Below is a small trained network, with its code and all its weights. Each question gives an input and a target symbol and asks what happens when units are switched off, that is, made to give their printed mean instead of their output.

import numpy as np


def w(rows, s, z=0):
    codes = np.array(rows[::2]) - 128.0
    scale = np.full(codes.shape[1], s)
    scale[-1] = z or s
    return codes * scale


def norm(h):
    return h / np.sqrt((h * h).mean(-1, keepdims=True) + 1e-5)


def f(y):
    return y / 2 * (1 + np.tanh(0.7978845608 * (y + 0.044715 * y**3)))


def softmax(a):
    e = np.exp(a - a.max(-1, keepdims=True))
    return e / e.sum(-1, keepdims=True)


def log_softmax(a):
    a = a - a.max(-1, keepdims=True)
    return a - np.log(np.exp(a).sum(-1, keepdims=True))


def net(x, mask):
    ids = ['ΛΠΣΦΩαβεζηθξψ'.index(c) for c in x.split()]
    T = len(ids)
    res = E[ids] + P[:T]
    u = 0
    for l in range(2):
        r = norm(res)
        for j in range(2):
            rows = slice(2 * j, 2 * j + 2)
            q, k, v = (r @ M[l][rows].T for M in (Q, K, V))
            z = softmax(np.where(np.tri(T) > 0, q @ k.T / 2**0.5, -1e9)) @ v
            o = O[l][rows]
            res = res + np.where(mask[u + j], z, o[:, -1]) @ o[:, :-1]
        u += 2
        y = f(norm(res) @ A[l][:, :-1].T + A[l][:, -1])
        res = res + np.where(mask[u : u + 12], y, B[l][:, -1]) @ B[l][:, :-1]
        u += 12
    return log_softmax(norm(res)[-1] @ U[:, :-1].T + U[:, -1])


Q, K, V, O, A, B = {}, {}, {}, {}, {}, {}
E = w([
[124,75,159,128,129],'Λ',
[175,246,75,92,175],'Π',
[156,143,168,147,130],'Σ',
[234,87,160,139,16],'Φ',
[105,164,141,99,105],'Ω',
[70,29,166,162,97],'α',
[120,123,103,112,106],'β',
[139,130,114,122,98],'ε',
[204,100,56,152,158],'ζ',
[200,129,138,132,116],'η',
[150,106,159,96,139],'θ',
[71,130,150,178,163],'ξ',
[166,85,100,171,91],'ψ',
],0.011)
P = w([
[132,191,27,64,44],'0',
[169,157,255,157,211],'1',
[170,150,232,145,214],'2',
[180,157,230,154,203],'3',
[189,124,223,125,219],'4',
[164,108,219,107,232],'5',
],0.0037)
Q[0] = w([
[97,124,83,232,114],'L0H0',
[86,31,179,150,122],'L0H0',
[201,91,245,21,37],'L0H1',
[105,83,190,151,119],'L0H1',
],0.011)
K[0] = w([
[121,118,124,239,137],'L0H0',
[91,64,111,141,95],'L0H0',
[126,110,74,82,3],'L0H1',
[64,94,107,154,108],'L0H1',
],0.013)
V[0] = w([
[178,137,137,4,221],'L0H0',
[141,117,110,23,169],'L0H0',
[138,33,26,18,113],'L0H1',
[129,199,193,222,128],'L0H1',
],0.0042)
O[0] = w([
[152,209,191,196,116,254],'L0H0',
[168,253,140,220,60,200],'L0H0',
[174,196,143,234,29,220],'L0H1',
[94,62,131,22,211,65],'L0H1',
],0.0031,0.0045)
A[0] = w([
[179,215,30,128,214,118],'L0N0',
[69,75,187,113,102,39],'L0N1',
[170,84,25,221,181,71],'L0N2',
[151,36,133,127,109,50],'L0N3',
[119,123,123,50,66,48],'L0N4',
[164,147,109,96,178,222],'L0N5',
[50,98,130,158,133,27],'L0N6',
[148,134,120,159,152,89],'L0N7',
[145,92,25,239,153,82],'L0N8',
[172,86,156,186,166,69],'L0N9',
[1,76,113,202,104,2],'L0N10',
[101,135,122,201,151,160],'L0N11',
],0.0072,0.00099)
B[0] = w([
[120,103,180,44,233,239],'L0N0',
[188,163,154,106,148,105],'L0N1',
[130,62,160,41,82,187],'L0N2',
[114,205,134,170,85,117],'L0N3',
[167,62,81,155,176,94],'L0N4',
[91,103,156,108,149,196],'L0N5',
[148,136,111,149,192,83],'L0N6',
[105,124,134,109,129,171],'L0N7',
[102,51,136,82,67,171],'L0N8',
[68,152,123,88,80,252],'L0N9',
[130,116,73,250,216,96],'L0N10',
[126,106,163,100,148,152],'L0N11',
],0.011,0.003)
Q[1] = w([
[117,188,186,129,80],'L1H0',
[172,83,111,154,68],'L1H0',
[149,184,192,153,57],'L1H1',
[124,248,134,88,148],'L1H1',
],0.019)
K[1] = w([
[227,113,41,114,111],'L1H0',
[163,91,204,145,22],'L1H0',
[182,109,24,120,61],'L1H1',
[209,176,7,68,227],'L1H1',
],0.014)
V[1] = w([
[153,150,254,146,124],'L1H0',
[176,35,218,114,163],'L1H0',
[187,247,61,16,222],'L1H1',
[47,189,135,173,224],'L1H1',
],0.0094)
O[1] = w([
[180,153,91,181,85,182],'L1H0',
[89,92,88,193,113,176],'L1H0',
[196,61,254,150,153,180],'L1H1',
[129,70,121,97,46,2],'L1H1',
],0.0082,0.006)
A[1] = w([
[152,74,149,106,75,133],'L1N0',
[93,145,76,239,125,43],'L1N1',
[131,65,148,218,122,125],'L1N2',
[85,154,159,170,151,136],'L1N3',
[199,158,117,123,97,119],'L1N4',
[115,15,135,144,147,73],'L1N5',
[75,97,100,5,75,3],'L1N6',
[130,112,128,57,140,57],'L1N7',
[115,151,146,60,166,59],'L1N8',
[84,164,183,90,128,102],'L1N9',
[202,140,100,185,40,111],'L1N10',
[54,177,87,95,20,58],'L1N11',
],0.012,0.0022)
B[1] = w([
[112,94,79,88,112,206],'L1N0',
[248,46,86,87,137,226],'L1N1',
[89,118,65,171,167,194],'L1N2',
[145,109,67,133,103,237],'L1N3',
[99,140,119,184,70,207],'L1N4',
[82,166,83,136,46,255],'L1N5',
[154,91,116,46,19,252],'L1N6',
[184,119,157,120,133,182],'L1N7',
[127,149,113,65,135,176],'L1N8',
[156,104,54,103,102,210],'L1N9',
[200,199,140,96,65,240],'L1N10',
[23,160,246,171,210,172],'L1N11',
],0.015,0.004)
U = w([
[84,163,102,122,171,126],'Λ',
[167,102,229,71,203,186],'Π',
[114,166,93,79,144,46],'Σ',
[176,227,154,168,39,161],'Φ',
[112,166,77,106,161,92],'Ω',
[226,62,28,159,140,62],'α',
[133,114,153,238,195,168],'β',
[47,198,164,151,165,166],'ε',
[107,69,102,23,33,108],'ζ',
[117,22,208,200,61,42],'η',
[120,169,88,85,160,69],'θ',
[18,95,51,186,106,254],'ξ',
[2,145,206,102,98,134],'ψ',
],0.008,0.0022)

Each question gives the input, a string of symbols that net reads in full, and the target symbol t.
The units are the heads (2 rows each of Q, K, V and O) and the neurons (one row each of A and B). Each row of codes is followed by its name. A weight is (code - 128) times the scale printed after its matrix; where a second scale follows, it is the last column's (O, A, B and U).
mask holds one flag per unit, layer by layer, with each layer's heads first. A switched-off unit (its flag False) gives its mean, the last column of its rows in O or B, instead of its output. The means were averaged over made-up inputs and are rounded, as every weight is.
A unit's drop is (log p(t) with every unit on - log p(t) with that unit switched off) / (log p(t) with every unit on - log p(t) with every unit switched off).
The circuit of an input: a set's keep is (log p(t) with only the set's units on - log p(t) with every unit switched off) / (log p(t) with every unit on - log p(t) with every unit switched off). Starting from the 12 units with the biggest drops (on a tie, the unit counted first), units are removed one at a time, each time the one whose removal leaves the highest keep (on an exact tie, the one counted first), for as long as the keep stays at least 0.8.
circuit, biggest first: the units of the circuit, biggest drop first
top k neurons: the k neurons with the biggest drops, biggest first
k most important neurons of layer l: the k neurons of layer l with the biggest drops, biggest first
which heads matter: for each layer, one digit per head in row order, 1 if its drop is at least 0.15 and else 0, layers parted by /
drop of u: that unit's drop, to one decimal
input Λ ζ Σ θ, target ε: circuit, biggest first => [L1H1, L1N11, L0N0]
input θ θ θ Π Φ θ, target Φ: which heads matter => 00 / 10
input Π ε θ, target η: which heads matter => 00 / 01
input Σ ζ Σ, target ξ: circuit, biggest first => [L1H0, L1N2]
input θ Π Π, target Π: circuit, biggest first => [L1H1, L0N0]
input η Π Π θ θ α, target α: circuit, biggest first => [L0N10, L1N1]
input Λ θ Σ Λ, target ε: circuit, biggest first => [L1H1, L1N11]
input η ψ η θ η, target β: which heads matter => 00 / 01
input Λ ζ η, target ε: which heads matter => 01 / 01
input ξ θ ζ θ ζ Φ, target Φ: top 4 neurons => [L0N3, L0N0, L1N10, L1N11]
input ζ θ ζ Φ η, target α: which heads matter => 01 / 11
input Ω Σ Φ Π θ, target Π: top neuron => [L0N4]
input Σ α θ ζ θ, target ξ: which heads matter => 01 / 10
input ζ Λ θ η, target α: 2 most important neurons of layer 0 => [L0N8, L0N9]
input ζ θ η Ω, target α: most important neuron of layer 0 => [L0N0]
input ζ η Π θ, target α: top 3 neurons => [L0N0, L1N1, L0N8]
input ζ ε ε, target α: drop of L1N1 => 0.4
input η ε θ Ω, target β: drop of L0N0 => 0.1
input ζ ζ θ θ ξ, target ξ: drop of L0H1 => 0.9
input θ θ ζ Φ Ω Φ, target Φ: top neuron => [L1N10]
input ζ Π Σ, target α: 2 most important neurons of layer 0 => [L0N8, L0N0]
